In the rows, zero is written as 128.
Facts:
{bakom, bora, braso, bravi, brebron, bukel, draskur, drudom, fletek, fletri, fotro, gogre, gratu, kadrogrur, kilen, klazun, lagro, ligak, plegra, pleriris, plimagu, poki, sivel, skopoplol, skota, talum, vanor, vome, zamek, zegreflo, zugi} θ b
{batrun, befu, brekogem, briklas, brinas, diskom, drolor, faklos, faklote, faril, fedoflek, fepli, fliflavar, fugro, govi, greremin, grife, gristi, gruva, gubi, kigal, kiklorek, kleplum, kleti, klibrivem, klostu, liforu, losam, lostu, motruzak, mozo, muros, nesul, nipe, nobudrur, pasa, ploda, plogitol, povi, punom, reke, rolel, rurur, sevor, siplos, skapas, skiste, stefol, stezagok, stoklu, stuplus, teklok, tridras, trino, trokarol, trubin, vipin, vofas, ziza} θ a
{bikli, brirar, doseplen, fibok, flistan, flokam, gigo, kabru, kepegel, nonezer, rudil, rutras, sabik, skiklek, skoskatru, stabro, steto, tatre, trebal, venik} θ c
bakom γ: rolel
batrun γ: sevor
befu γ: rudil, trebal
bikli γ: rolel
bora γ: sevor
bravi γ: teklok, kleplum
brebron γ: flistan
brekogem γ: brebron
briklas γ: diskom, stefol, gigo, doseplen
brinas γ: gruva
brirar γ: lagro, kiklorek
bukel γ: stefol
diskom γ: vofas, plimagu
doseplen γ: kilen, plegra, sevor
draskur γ: kleti
drolor γ: fepli, plimagu
drudom γ: plimagu, kadrogrur
faklos γ: plegra
faklote γ: brirar, gristi
faril γ: nobudrur, zugi
fedoflek γ: briklas
fibok γ: stefol
fletek γ: nonezer, tridras, siplos
fletri γ: talum
fliflavar γ: ploda
flistan γ: fepli
flokam γ: fibok, gratu
fotro γ: doseplen
fugro γ: povi
gigo γ: skapas, kilen
gogre γ: fugro
govi γ: losam, stuplus
gratu γ: skopoplol, sevor, doseplen
greremin γ: kepegel
grife γ: fepli, kepegel
gristi γ: plegra
gruva γ: sivel
gubi γ: nipe
kabru γ: plegra, brebron
kepegel γ: fepli
kigal γ: fepli
kiklorek γ: sabik
kilen γ: kepegel, stefol
klazun γ: kiklorek
kleplum γ: brebron
kleti γ: bakom, stezagok
klibrivem γ: ploda, stezagok
klostu γ: talum
lagro γ: drolor
ligak γ: talum, trubin, fotro
lostu γ: povi
motruzak γ: nobudrur, kepegel
mozo γ: kleplum
muros γ: brebron
nesul γ: nobudrur, diskom
nipe γ: lagro, sivel, sevor
nobudrur γ: vofas, stefol
pasa γ: reke
plegra γ: kigal
pleriris γ: lostu
plimagu γ: vofas, kepegel
plogitol γ: doseplen
poki γ: sivel, fibok
povi γ: rolel, kepegel
punom γ: steto
rudil γ: sevor
rurur γ: sevor
rutras γ: teklok, rudil
sabik γ: skapas, stefol, grife
sivel γ: vofas, kepegel
skiste γ: kadrogrur
skopoplol γ: talum, kilen
skoskatru γ: vofas
stabro γ: sivel, fliflavar
steto γ: diskom, flistan, kigal
stezagok γ: plimagu, stefol, grife
stoklu γ: grife
talum γ: diskom
tatre γ: flistan
teklok γ: kepegel
trebal γ: trubin, motruzak, batrun, reke, doseplen
trino γ: fepli, skapas
trokarol γ: fepli, drolor, talum
trubin γ: skapas
vanor γ: talum
venik γ: faklos
vipin γ: punom, plimagu
vofas γ: fepli, kepegel
vome γ: lagro, brekogem
zamek γ: nipe
zegreflo γ: siplos
zugi γ: kigal, kadrogrur

Known rows:
[149 112 132 117 120 108 104 161 126 148 169  81 119 129 106 128 131 109
 147 165  98 132 128 116 137 102 127]: faril
[162 115 127 114 119  97 101 162 120 156 169  93 108 112 113 142 122 137
 151 171 106 116 115 123 145  97 137]: rolel
[151 111 131 113 121 106 103 165 122 151 168  95 115 124 110 129 132 121
 154 168  98 120 125 121 141 105 137]: reke
[150 146 148 184 120 167 154  58 130 109  50 166 168 115 115 136 125 172
 150  86 161 110 120 130 111 209  97]: bora
[ 42 153 124  75 206 119 153 109 118 139 135 173 130 149 188 148 109 134
  84  67 184 130 126 123 114 121 155]: rutras
[143 116 164 116 147 107 112 137 130 180 174  83 136 129  84 141 129 121
 180 165 101 123 133 118 126 142 125]: rurur
[125 161 133 133 121  90 134 172 142 153 166  63 135 112 125 116 145 123
 170 154  76 135 146 178 145  89 135]: kleplum
[147 112 159 112 144 103 107 142 128 178 174  87 133 127  87 140 129 121
 180 165 103 114 131 120 127 142 128]: sevor
[167 144 109 185  91 152 142  83 118  86  43 169 141  97 148 142 112 190
 115  92 168 103  99 130 131 159 111]: bakom
[131 138 120 205  83 184 156  84 123  74  50 182 160 120 116 152 110 163
  95  93 120 128 128 139  91 167 126]: skopoplol
[139 103 117 121 125 114 109 161 118 141 158  78 108 149 105 120 144  84
 158 165  97 116  96 133 133 108 137]: stefol
[151 141 122 200  90 182 146  79 134  66  41 174 180 119 140 148 103 155
  84  95 102 144 128 123  80 160 117]: talum
[157 144 115 178  90 166 144  88 124  78  44 171 152 112 142 122 129 167
 123  86 156 113 117 136 122 173 105]: zegreflo
[153 111 130 109 122 105 103 163 125 152 166  95 120 124 109 130 132 119
 155 167  98 121 127 123 138 107 133]: tridras
[141 141 121 194  81 183 147  85 129  72  46 189 171 112 129 146 111 166
  92  97 113 129 129 140  90 167 125]: fletri
[148 157 115 186  87 160 153  85 129  82  48 165 153 108 139 123 131 172
 122  88 156 116 121 149 126 167 106]: bravi
[144  97 143 117 118 114 108 150 149 148 175 129 115 123 103 127 127 108
 130 185  59 142 148 141 119 110 143]: trokarol
[129 131 146 123  93  98 121 126 127 156 184  81  99 116  82 134 135 118
 124 194 134 146 128 135 152  89 139]: teklok
[168 138 112 174  97 167 137  89 128  79  40 175 149 108 152 117 125 170
 122  85 159 111 114 120 127 170  94]: kadrogrur
[160 114 136 113 130 108  98 154 136 146 164  78 126 129 125 121 132 103
 146 170  93 139 129 111 135 102 122]: vipin
[155 110 129 109 120 107  99 166 122 152 167  94 117 125 111 128 132 120
 154 169  99 119 125 124 138 105 138]: siplos

Rows:
No name comes twice in this set of rows, the named rows included.
[140 118 129 121 121 115 106 144 125 131 161  52 123 151 108 115 146  66
 142 172 106 144 101 116 129  98 125] | nobudrur
[163 118 144 116 134 109  95 133 143 138 159  55 145 134 129 122 128  81
 123 175  88 164 125  89 124  90 108] | diskom
[ 54 124 123  76 224 107 165  96 166 140 137 210 100 140 209 115 113 116
  75  81 155 144 142 157 124 127 148] | flistan
[155 113 135 116 127 105 100 164 135 151 165  83 123 125 119 125 129 114
 149 162  87 133 134 115 136 102 124] | punom
[ 28 138  99  83 209 132 154 114 106 117 119 155 121 188 184 132 130  83
  93  61 183 123  87 132 107 121 159] | fibok
[158 157 135 180  85 168 147  33 147  70  44 137 153 114 140 112 134 138
  84 112 187 151 110 116 128 157  83] | plimagu
[143 108 131 114 119 109 107 159 127 150 168  94 111 133 102 121 138 105
 156 171  95 124 122 133 137 106 138] | stoklu
[ 29 134 108  85 202 128 161 120 111 132 135 187 109 165 172 149 110 116
  83  63 174 125 118 133 109 123 169] | gigo
[ 44 147 154  77 239 120 158  86 122 167 140 173 150 156 166 162 106 136
 114  67 187 122 129 114 100 162 146] | rudil
[164  92 147 104 135 105 102 137 162 151 168 120 107 122 122  99 135  97
 137 188  79 146 139 130 136 116 124] | drolor
[141 180 116 201 106 145 174  89 159  81  41 149 164  97 166 100 138 171
 138  72 127 128 131 187 131 162  97] | brebron
[ 25 132 134 114 228 128 178 115 117 159 143 165 114 167 145 161  94 125
  97  39 190 139 149 100 104 142 139] | doseplen
[ 61 140 118  87 227 114 154 116 143 130 129 168 133 148 219 133 100 117
  73  55 157 153 141 110 111 111 135] | steto
[139 128 133 117 116 103 114 163 129 152 169  82 125 123 109 126 135 119
 155 167  90 128 135 140 141 103 136] | mozo

The same nodes again, as new rows of numbers:
Known rows:
[123 114  59 119 116 131 149 159 139 157 141 180  87 131  99 140 119 103
 138  94 136  83 168 131 142 186 166  90 141 105 154 139 153  40 132 110
  71  92 161 133 116 122  81 140 115 130 147 156 119  91]: kilen
[119 142  76 111  68 171 154 136 138 163 116 158  77 135  93 120 106 104
 143  85 137  89 199 114 134 187 187 101 125 108 134 134 142  48 132 108
  59  90 142 135 120 129  95 153 120 150 166 171 130 118]: zamek
[109 119  78 127  94 155 169 141  96 130 146 171  69 148 100 143 111  77
 146 156 144  73 154 111 123 201 185  85 149 117 165 137 162  79  84 118
  59 110 175 133 111 125  96 129 122 123 147 142  95 123]: kadrogrur
[139 141  67 102  75 165 141 145 142 176 134 160  87 144 100 126 128  98
 144  94 135  98 193 109 136 184 165 100 136 105 129 143 145  38 127 108
  72 102 147  87 117 131  75 153 124 150 159 176 128 110]: gratu
[125 108  61 134  95 149 151 145 154 167 122 166  78 134 105 156 102  89
 138  80 136 103 173 119 145 185 171  91 146 100 164 163 137  51 148 105
  68  87 143 127 111 110  95 137 114 125 153 153 121 108]: klazun
[131 125 121 144 153 227  74 118  74 120  97 174  78 159 144 118 120 128
 113 130 131 107  97  91 157 220 125 175  81  52 128 183 202 109 192 102
 152 156  98  79 114 109 172 189 141 127  86  97 144 138]: venik
[144 161 144 103 156  95  66 159 130 115  73 114 143 137 155 149  83  98
 105 128 145 165 108 116 124  79 154 162 131 147 115 104 115 191 137 144
 129 151 134 119 128 165 120 127 136  94  93 102 155 161]: siplos
[133 131  68 105  98 132 147 149 126 165 147 172  70 141 110 148 127 102
 150  94 133  94 176 129 153 199 158  93 147 108 141 141 159  34 127 115
  75 104 151 120 117 134  73 144 113 153 140 169 131  92]: skopoplol
[110 157 163 123 155 113  65 173 162 122  87 110 164 141 147 120 100 122
  96 135 142 107 106 104 119  73 124 169 133 148 133 112 120 150 146 143
 137 111 109  94 127 161 106 143 133 124 150 119 134 152]: reke
[119 152 169 119 124 122  70 158 160 139  75  97 149 143 153 131 116 119
  92 102 131 124 111 101 129  92 118 167 142 141 131 135 103 140 155 130
 143 116  89  92 121 151 114 134 134 135 155 119 149 162]: pasa
[115 143 170 116 127 102  72 159 106 148  93  88 131 136 167 134 129 120
  91 116 117 123  88  87 140 115 112 166 161 148 146 143 116 137 144 130
 147 110  95 128 132 144 131 123 139 139 165 107 140 167]: faril
[116 115  62 122  94 139 150 152 122 160 155 162  58 155 103 112  87  81
 143 123 155  91 173 136 108 161 166  82 111 104 165 135 162  46 122 153
  66  91 140 149 115 106  99 147 118 136 115 151 143 107]: brebron
[ 97 140 116 151 190 199  72 140  87  80 115 200  99 144 130 113  94 156
 125 139 138  71  78 121 159 208 133 170  62  59 133 134 212 100 186 112
 147 146 136 144 117 130 177 202 126 118  87 102 129 115]: kepegel
[117 121  80 118  62 164 172 131  98 162 134 149  58 138 110 159 127  90
 135 109 122  96 162  99 147 217 180  90 156 112 158 157 145  57 115 112
  63  92 143 138 112 113 105 123 122 148 164 147 118 128]: drudom
[123 162 164 106 129 109  58 163 132 152  90  91 149 140 154 108 127 124
  93 110 129 118 119  96 115  94 107 173 142 139 128 136 114 129 149 139
 155 121  89  85 131 154 107 139 143 140 162 130 149 150]: plogitol
[102 135  68 111  98 147 157 153 118 150 134 171  75 135 101 127  99 103
 146 100 139  79 173 125 135 186 184  88 126 111 153 122 158  42 120 120
  62  89 163 171 120 126 105 149 111 142 144 165 122 110]: sivel
[114 131 150 136 165  88  63 177 154 132  90 115 158 132 152 138  98 121
  85 107 131 110  90 114 128  83 113 168 142 139 156 134 115 139 161 138
 146 105 102 129 132 148 119 136 127 115 157 109 138 148]: kiklorek
[112 157 164 106 120  90  67 161 113 146  95  90 115 141 164 142 123 132
  97  94 123 125  93 100 145 119 110 167 143 142 137 133 123 131 153 151
 154  97  73 145 137 149 137 133 131 164 142 130 168 157]: trokarol
[ 99 144 197 136 118 107  87 160 165 103  68 112 148 147 161 133 103  96
 126 150 160 115 106 124 138  78 126 165 156 147 166 122 135 162 160 141
 119 128 107 100 109 176 110 140 113 141  99 121 163 199]: losam
[110 132  67 111 104 137 157 154 114 147 152 170  68 144 104 135 107 100
 148 117 137  75 157 125 136 198 174  89 130 110 156 130 160  51 115 127
  67  91 163 158 117 128  99 142 116 147 140 158 125 104]: plimagu
[139 128  64 113  87 157 147 143 145 166 138 163  85 146 100 116 125  90
 141 109 139  91 189 116 123 179 168  92 136 108 141 140 146  42 115 110
  69 109 146  93 113 126  70 146 125 136 150 161 121 103]: fotro

Rows:
No name comes twice in this set of rows, the named rows included.
[127 117  69 117  89 148 151 144 125 176 124 167  80 125 108 144 115 102
 146  76 126 102 180 122 153 194 174  96 147 102 153 156 138  39 141  98
  69  90 143 143 118 120 101 139 113 137 156 165 127 116] | poki
[112 133 178 106 166  74  73 185  98 139  87 119 171 116 162  78 104 121
 128 130 143 115 122 109 103  75 134 166 147 138 156 140 139 142 141 123
 131 152 130 146 140 161 126 145 128 112 126 132 145 175] | ploda
[111 132 152 124 192  70  57 189 140 121 113 138 177 126 153 123 108 127
  98 134 142  89  84 119 116  73 113 167 142 149 143 117 143 135 142 138
 143 125 130 126 136 164 105 143 126 107 144 125 128 135] | stefol
[109 142 161 126 135  96  66 162 142 143  96  97 133 137 159 145 111 127
  82  91 126 118  90 101 141 102 108 164 140 144 147 134 110 134 162 146
 148  90  77 135 131 135 129 129 133 138 156 120 150 152] | trino
[113 148 166 108 135  81  66 162 116 146  92 102 133 132 170 137 130 130
 102 100 124 123 100  99 153 114 114 169 158 142 138 133 119 132 157 140
 154 112  85 134 139 156 122 130 131 151 150 130 158 151] | nesul
[139 104  63 118 104 136 139 148 139 178 132 177  85 131 111 141 115  94
 143  83 132 101 184 120 145 188 160  91 156  99 153 169 147  35 139  96
  74 100 146 112 119 118  83 134 116 123 147 156 128 103] | bukel
[137 127  62 114  79 150 143 135 141 178 142 158  64 149 112 150 132  95
 140  80 132 108 182 118 158 201 160  89 149 103 139 155 144  34 140 115
  72  99 124 105 111 125  78 135 119 155 150 164 140  99] | ligak
[132 150  73 106  71 183 148 136 153 173 112 155  81 145  96 111 124  94
 144  96 140  98 201 112 124 178 183 105 129 110 126 139 134  41 122 107
  65 106 143  90 111 134  78 157 123 147 162 176 125 119] | bora
[102 164 184 103 194 105  84 185 146 106 107 102 151 123 126 125 134 144
 130 130 135 132 108 126 106  77 138 142 128 139 165 121 121 152 147 150
 161 125 117 132 111 158 122 127 144 134  74 103 127 155] | rolel
[113 143 112 145 155 207  77 121  79 115  97 186  78 143 143 122 114 150
 119 105 125  98  89 111 180 233 131 174  82  53 124 157 199  97 203  95
 148 143 112 130 119 119 188 194 125 138  99 105 150 134] | skoskatru
[120 168 169  95 131  82  62 165 114 140 104  98 123 142 169 144 133 130
 112 108 132 128  97 105 157 123 109 165 151 147 125 120 128 131 153 152
 152 121  81 127 131 166 113 136 128 163 124 128 169 151] | klostu

Now the same nodes, written a new way:
Known rows:
[123 120 114 151 153 112  91 120 127 100 117  97 128  91 106 143 128 127
 125 164 115 122 139 144 189 116 131 113 122 137 107 136 140 119 128 116
 149 151 119 115 123 128 147 172 135 156 105 160 126 100 130]: skota
[111 123 108 161 151 153 102 125 140 104 109  95 125  85  85 173 112 137
 148 176 137 129 129 161 203 125 121 125 125 115 105 147 151 142 124  99
 163 172 115  81 137 117 129 244 132 102 108 166 119 145 114]: fletek
[106 117 120 152 133 110 108 131 111  95  91  85 125  76 122 131 139 124
  95 151 124 124 115 143 178 114 145 115 103 133 128 104 140 125 127 126
 162 148 105 114  96 138 107 141 110 176 115 157 118 122 133]: gogre
[135 129 141 109 113 120 154 123 113 136 132 133 142 143 136 115 120 134
 118 125 128 133 127 141 103 133 136 149 133 120 138 136 143 130 124 129
 100 119 119 144 129 131 107  96 148 104 132 102 142 144 125]: drolor
[123 104 109 129 142  89 104 110 114  99 142  93 144  79 144 127  97 127
 131 169 103 125 155 151 152 130 138 121 141 147 155 119 136 108 141 133
 141 126 133 126 122 132 141 155 129 168 103 144 158  76 129]: lagro
[130 129 124  97 135 154 155 116 133 134 131 132 131 124 122 104 109 126
 141 108 119 124 104 125 107 137 124 125 147 114 149 137 132 116 132 118
  80 120 133 151 113 111 128 103 146 113 126 109 131 104 120]: gristi
[131 120 118 117 154 113 100 111 135 108 135 111 126  86 140 117 113 112
 139 162 101 125 148 154 170 123 143 104 128 146 162 123 129 116 138 126
 139 142 146 143 108 111 151 168 123 160  87 125 139  41 131]: plegra
[152 144 128 139 141 165 149 125 131 145 124 137 122 145 109 123 145 122
 127 113 126 116 100 109 105 129 124 156 145 118 119 137 129 123 131 115
 116 139 139 135 120 126 141  93 125  97 136 133  96 126 124]: pasa
[145 157 147  92 135  87 150 125 132 137 168 167 131 152 135  86 128  92
 136 133 128 143 151 107 118 135 119 136 132 139 124 161 148 114 118 158
 106 109 132 153 119  95 119  59 129 114 126 113 120 138 135]: stefol
[133  91 129 124 155 140  89  87 125  99 143 106 135 105 133 133 100 116
 123 158 121 125 165 163 178 116 145 115 122 156 151 116 129 115 143 117
 144 145 148 145 126 116 126 132 121 178 101 121 147  86 138]: brebron
[160 141 119 136 149 146 151 127 128 150 139 138 128 140 116 102 129 113
 127 132 123 128 109 100  92 132 124 152 149 129 121 133 131 115 137 124
 115 124 143 128 121 122 159  85 125 102 136 127 101 129 128]: batrun
[139 122 137 121 123 108 152 130  98 134 135 139 126 149 120 138 137 130
 131 123 123 135 139 108 110 122 119 145 132 119 122 153 144 131 130 140
  99 108 117 119 140 116 116  85 137 108 143 155 137 179 120]: fliflavar
[ 92 101 121 146  95  99 109 166 135 128 126 133 123 138 153 170 138 170
 142 116 145 141 154 103 106 137 115 112 126 124 119 112  75 142 132 142
 162 102 136  87 165 143 127 177 115 162 149 143 155 160 123]: stabro
[154 152 136 129 120 160 150 125 130 153 130 144 131 147 124 119 139 115
 138 118 126 113 106 125 103 137 126 149 130 107 126 139 147 134 123 139
 110 118 130 152 122 129 141 119 131  94 128 129 116 138 131]: fedoflek
[111 124 125 140 136 103 112 137 116  93 109  98 124  85 130 129 143 105
 112 156 118 124 139 135 185 117 137 111  99 131 130 115 146 129 122 140
 157 134 108 124  92 123  96 145 108 175 116 162 134 124 136]: bakom
[119 133 146 116 117 126 167 138 116 125 119 126 129 126 116  99 138 116
  95 107 138 141 106 107 125 118 132 141 108 133 123 124 143 118 117 122
 115 135 103 131  99 121  89  56 125 128 149 129 111 173 127]: povi
[118 122 157 126 119 135 160 137 107 145 106 145 112 142 126 124 149 135
 126 109 121 142 109 142 108 124 132 131 112 112 131 143 152 144 122 111
  93 143 131 145 136 117 128 108 143  94 125 121 125 114 108]: skiste
[145 145 128 128 114 162 151 122 126 150 125 136 136 150 125 124 131 121
 128 110 124 116 105 131 102 136 123 146 131  99 139 133 151 143 122 140
  97 112 120 147 126 140 121 118 129  95 128 122 129 154 135]: trino
[107 131 106 143 108 122 107 163 155 136 125 139 121 134 155 150 138 154
 149 111 136 130 127 103  97 143 122 109 133 121 123 101  74 143 130 138
 166 111 144 100 147 154 158 192 112 148 143 122 131 118 130]: flokam
[129 111 128 135 123 126 159 134 100 140 135 128 131 149 119 134 129 144
 119 126 132 132 125 117  98 126 119 152 145 119 121 138 138 125 134 127
  95 117 124 110 143 126 129  83 142 104 144 148 133 167 120]: brinas
[ 86 128 119 119 112 118  98 156 175 117 126 137 116 130 132 150 130 150
 147 102 151 133 139 101 141 126 115  88 132 137  95 117  75 135 123 115
 157 141 131  94 160 135 120 170 138 170 141 110 129 133 123]: skiklek

Rows:
No name comes twice in this set of rows, the named rows included.
[130 100 100 164 148 104 109 124  99 109 123  90 136  88 126 142 117 143
 128 170 111 124 133 142 142 128 136 145 141 144 145 120 131 119 149 130
 149 127 128  99 125 143 169 164 124 155 106 173 145 101 127] | zamek
[128 136 143 120 113 133 157 134 114 126 122 126 125 134 118 119 149 109
 118 110 128 127 123 104 123 125 118 140 111 105 122 147 148 129 114 137
 105 114 103 138 110 122  83  97 126 121 155 139 120 179 128] | kleti
[124 118 104 136 138 126  96 113 129 100 127  90 142  79 130 141 115 116
 149 157 105 106 140 140 166 138 129 114 124 110 149 128 141 125 132 146
 136 119 121 136 111 132 137 211 121 156 100 156 157  84 133] | klazun
[129 107 118 149 151  65 101 132  97 106 140 107 133 102 142 142 123 130
 124 185 115 139 162 145 149 120 137 130 119 154 139 128 135 117 138 148
 153 116 133 100 126 128 155 137 118 155 105 174 144 112 132] | sivel
[155 158 136 120 134 137 145 119 137 151 144 150 137 148 122  93 126 102
 133 129 131 122 108 111 100 139 130 147 141 127 124 129 139 120 122 139
 114 118 129 142 125 130 140  88 126  94 134 107 103 118 133] | trubin
[100 125 134  99 111  72 112 157 158 122 151 158 118 140 167 125 126 136
 128 120 156 166 171 103 127 128 130  98 114 168 126 104  83 123 127 142
 166 115 144 107 138 124 106 118 108 176 133  95 133 124 139] | kepegel
[142 144 156  86 126  86 149 112 128 131 171 162 136 160 143  87 108 111
 123 133 135 149 159 132 122 128 140 136 132 155 139 141 145 109 120 136
 103 123 129 152 126 106 111  49 142 117 123  88 132 137 136] | fepli
[ 86 118 105 102 100 116 113 146 173 111 131 129 130 112 157 144 111 160
 162  99 137 136 130 113 110 150 122  93 145 124 137 109  71 133 134 139
 142 110 136 107 137 142 118 199 132 166 132 105 161 101 127] | brirar
[131 124 138 131 116 147 155 134 101 135 120 130 128 148 121 142 148 122
 136 116 130 123 127 113 107 128 116 149 120  99 127 145 149 145 125 144
  99  97 112 139 126 127 113 110 133 102 146 152 136 185 121] | klibrivem
[143  92 130 152 147 175  91 103 104 113 115  87 132 106 122 160 125 119
 118 144 124 114 138 157 168 111 140 127 112 130 141 106 132 132 150 112
 165 138 144 130 121 135 128 151 103 164 106 151 137 123 142] | bravi
[163 154 132 114 150 126 155 127 137 142 146 150 122 149 112  91 125 109
 128 128 129 130 117 100 110 129 118 140 144 145 121 142 128 112 124 126
 117 131 142 135 120 107 149  65 130 100 131 113  94 122 129] | reke

